Below are the code and all the weights of a small trained network. Each question names an input and a target symbol and asks about switching units off, where a switched-off unit gives its printed mean instead of its output.

import numpy as np


def w(rows, s, z=0):
    codes = np.array(rows[::2]) - 128.0
    scale = np.full(codes.shape[1], s)
    scale[-1] = z or s
    return codes * scale


def norm(h):
    return h / np.sqrt((h * h).mean(-1, keepdims=True) + 1e-5)


def f(y):
    return y / 2 * (1 + np.tanh(0.7978845608 * (y + 0.044715 * y**3)))


def softmax(a):
    e = np.exp(a - a.max(-1, keepdims=True))
    return e / e.sum(-1, keepdims=True)


def log_softmax(a):
    a = a - a.max(-1, keepdims=True)
    return a - np.log(np.exp(a).sum(-1, keepdims=True))


def net(x, mask):
    ids = ['βδεζθλμπστφψω'.index(c) for c in x.split()]
    T = len(ids)
    res = E[ids] + P[:T]
    u = 0
    for l in range(2):
        q, k, v = (norm(res) @ M[l].T for M in (Q, K, V))
        z = softmax(np.where(np.tri(T) > 0, q @ k.T / 2**0.5, -1e9)) @ v
        res = res + np.where(mask[u], z, O[l][:, -1]) @ O[l][:, :-1]
        u += 1
        y = f(norm(res) @ A[l][:, :-1].T + A[l][:, -1])
        res = res + np.where(mask[u : u + 4], y, B[l][:, -1]) @ B[l][:, :-1]
        u += 4
    return log_softmax(norm(res)[-1] @ U[:, :-1].T + U[:, -1])


Q, K, V, O, A, B = {}, {}, {}, {}, {}, {}
E = w([
[110,182,180,35,137,145,120,116,79],'β',
[141,99,81,138,159,96,221,105,42],'δ',
[153,86,69,96,208,87,135,47,172],'ε',
[145,147,60,213,193,182,146,127,170],'ζ',
[121,130,114,105,187,133,184,104,69],'θ',
[73,223,163,158,54,156,181,143,141],'λ',
[224,176,155,160,80,94,124,178,80],'μ',
[161,188,127,67,136,153,204,165,49],'π',
[139,151,61,73,93,87,214,86,165],'σ',
[102,125,198,251,154,117,158,148,127],'τ',
[122,90,217,115,48,6,115,65,155],'φ',
[173,84,127,94,183,99,112,217,166],'ψ',
[117,21,209,125,146,154,131,121,150],'ω',
],0.002)
P = w([
[79,46,75,165,134,38,253,167,6],'0',
[90,69,84,130,147,72,199,140,48],'1',
[96,93,111,135,146,75,190,144,85],'2',
[108,115,122,120,169,86,184,128,112],'3',
[125,130,134,122,181,97,178,116,129],'4',
[144,153,154,117,197,107,162,108,140],'5',
[161,169,162,108,197,122,155,97,169],'6',
[175,188,175,106,193,134,140,91,197],'7',
[195,211,187,103,201,143,135,85,220],'8',
[209,208,186,91,204,150,132,81,228],'9',
],0.0013)
Q[0] = w([
[212,207,198,62,254,134,198,32,135],'L0H0',
[101,98,104,100,95,186,24,143,82],'L0H0',
],0.0056)
K[0] = w([
[185,180,191,122,130,157,110,101,255],'L0H0',
[107,130,15,169,79,107,223,94,47],'L0H0',
],0.0036)
V[0] = w([
[81,23,251,157,185,154,82,110,118],'L0H0',
[60,182,161,212,57,139,127,65,61],'L0H0',
],0.0025)
O[0] = w([
[161,5,207,69,95,159,207,159,176,2],'L0H0',
[188,169,160,157,92,194,188,24,102,54],'L0H0',
],0.003,0.00085)
A[0] = w([
[176,129,108,45,98,126,123,102,112,66],'L0N0',
[170,158,204,99,43,137,126,158,111,3],'L0N1',
[204,146,153,123,100,217,134,53,111,45],'L0N2',
[137,3,176,108,60,179,166,181,205,30],'L0N3',
],0.0035,0.00043)
B[0] = w([
[71,132,205,167,160,123,177,149,128,240],'L0N0',
[183,94,114,123,215,156,126,116,126,8],'L0N1',
[119,67,143,205,98,134,166,134,180,81],'L0N2',
[197,223,5,81,33,154,127,153,103,7],'L0N3',
],0.0025,0.00014)
Q[1] = w([
[46,141,114,78,206,71,252,40,213],'L1H0',
[2,52,37,149,2,181,16,115,125],'L1H0',
],0.0049)
K[1] = w([
[170,128,212,149,153,176,32,133,181],'L1H0',
[94,53,98,163,132,139,177,145,2],'L1H0',
],0.0047)
V[1] = w([
[69,171,137,28,133,159,132,35,193],'L1H0',
[178,129,180,84,63,4,117,95,118],'L1H0',
],0.0029)
O[1] = w([
[56,99,75,106,84,105,177,94,51,9],'L1H0',
[139,105,170,78,58,122,2,62,132,249],'L1H0',
],0.0042,0.0011)
A[1] = w([
[122,132,64,166,193,138,166,216,112,254],'L1N0',
[160,93,139,212,101,155,142,176,192,29],'L1N1',
[72,131,157,85,114,109,72,254,212,2],'L1N2',
[115,164,90,156,106,169,161,43,114,169],'L1N3',
],0.004,0.00076)
B[1] = w([
[94,94,121,107,40,199,44,116,191,252],'L1N0',
[76,120,125,19,182,47,190,65,145,115],'L1N1',
[64,109,229,252,26,129,153,199,38,127],'L1N2',
[138,177,229,182,33,163,75,156,124,167],'L1N3',
],0.0023,0.0015)
U = w([
[88,133,171,75,111,92,198,104,48,110],'β',
[176,56,66,205,100,113,136,117,87,4],'δ',
[103,45,64,77,155,37,99,129,161,43],'ε',
[99,137,53,162,162,181,165,189,210,104],'ζ',
[66,33,74,126,193,208,149,109,84,221],'θ',
[108,173,159,227,43,199,193,72,114,86],'λ',
[211,180,178,168,199,108,58,118,145,202],'μ',
[158,190,93,112,138,204,113,197,69,62],'π',
[91,208,48,156,88,65,70,92,108,189],'σ',
[181,78,188,148,153,107,223,103,190,69],'τ',
[150,31,180,100,2,144,36,17,162,75],'φ',
[63,52,189,150,81,91,70,250,141,161],'ψ',
[219,68,86,24,32,169,153,200,136,149],'ω',
],0.0078,0.0033)

Each question gives the input, a string of symbols that net reads in full, and the target symbol t.
The units are the heads (2 rows each of Q, K, V and O) and the neurons (one row each of A and B). Each row of codes is followed by its name. A weight is (code - 128) times the scale printed after its matrix; where a second scale follows, it is the last column's (O, A, B and U).
mask holds one flag per unit, layer by layer, with each layer's heads first. A switched-off unit (its flag False) gives its mean, the last column of its rows in O or B, instead of its output. The means were averaged over made-up inputs and are rounded, as every weight is.
A unit's drop is (log p(t) with every unit on - log p(t) with that unit switched off) / (log p(t) with every unit on - log p(t) with every unit switched off).
The circuit of an input: a set's keep is (log p(t) with only the set's units on - log p(t) with every unit switched off) / (log p(t) with every unit on - log p(t) with every unit switched off). Starting from all 10 units, units are removed one at a time, each time the one whose removal leaves the highest keep (on an exact tie, the one counted first), for as long as the keep stays at least 0.8.
circuit, biggest first: the units of the circuit, biggest drop first
most important unit: the unit with the biggest drop
top k neurons: the k neurons with the biggest drops, biggest first
k most important neurons of layer l: the k neurons of layer l with the biggest drops, biggest first
drop of u: that unit's drop, to one decimal
input σ μ μ σ λ θ σ, target σ: circuit, biggest first => [L0H0]
input θ θ θ σ τ, target τ: circuit, biggest first => [L0H0 L1N1]
input σ θ θ θ ψ σ ψ ε, target ψ: circuit, biggest first => [L0H0 L1N2]
input β θ θ θ λ σ μ σ θ, target σ: circuit, biggest first => [L0H0 L1H0]
input σ σ δ ψ δ, target ψ: circuit, biggest first => [L0H0 L1N2]
input θ θ θ π β θ ε φ ε, target φ: 2 most important neurons of layer 0 => [L0N1 L0N3]
input φ θ θ ε ζ θ, target θ: circuit, biggest first => [L1H0 L1N0]
input ζ θ θ ψ β ζ ζ τ, target ζ: top 2 neurons => [L1N0 L0N3]
input σ θ β β θ θ σ ψ ω, target ω: circuit, biggest first => [L0N3 L0H0]
input θ β φ π μ ω τ, target ω: circuit, biggest first => [L0H0 L0N3]
input θ θ δ θ ζ λ θ, target λ: circuit, biggest first => [L0H0 L1N3 L1H0]
input θ μ β, target μ: 2 most important neurons of layer 1 => [L1N0 L1N1]
input θ σ ζ θ ψ μ θ, target ψ: top 2 neurons => [L1N2 L0N1]
input σ θ μ σ μ μ β θ δ, target β: circuit, biggest first => [L1H0]
input β σ θ δ θ μ θ θ θ σ, target σ: circuit, biggest first => [L0H0 L1H0]
input μ φ μ, target φ: top 2 neurons => [L0N3 L0N2]
input σ θ θ ζ δ θ λ τ, target τ: top 2 neurons => [L1N1 L0N2]
input θ π δ θ θ β θ, target β: drop of L1H0 => 0.9
input δ μ φ ω μ, target ω: drop of L0N3 => 0.6
input θ φ θ σ, target φ: drop of L1H0 => 1.3
input ε ζ μ μ β β β θ β λ, target λ: most important unit => L1H0
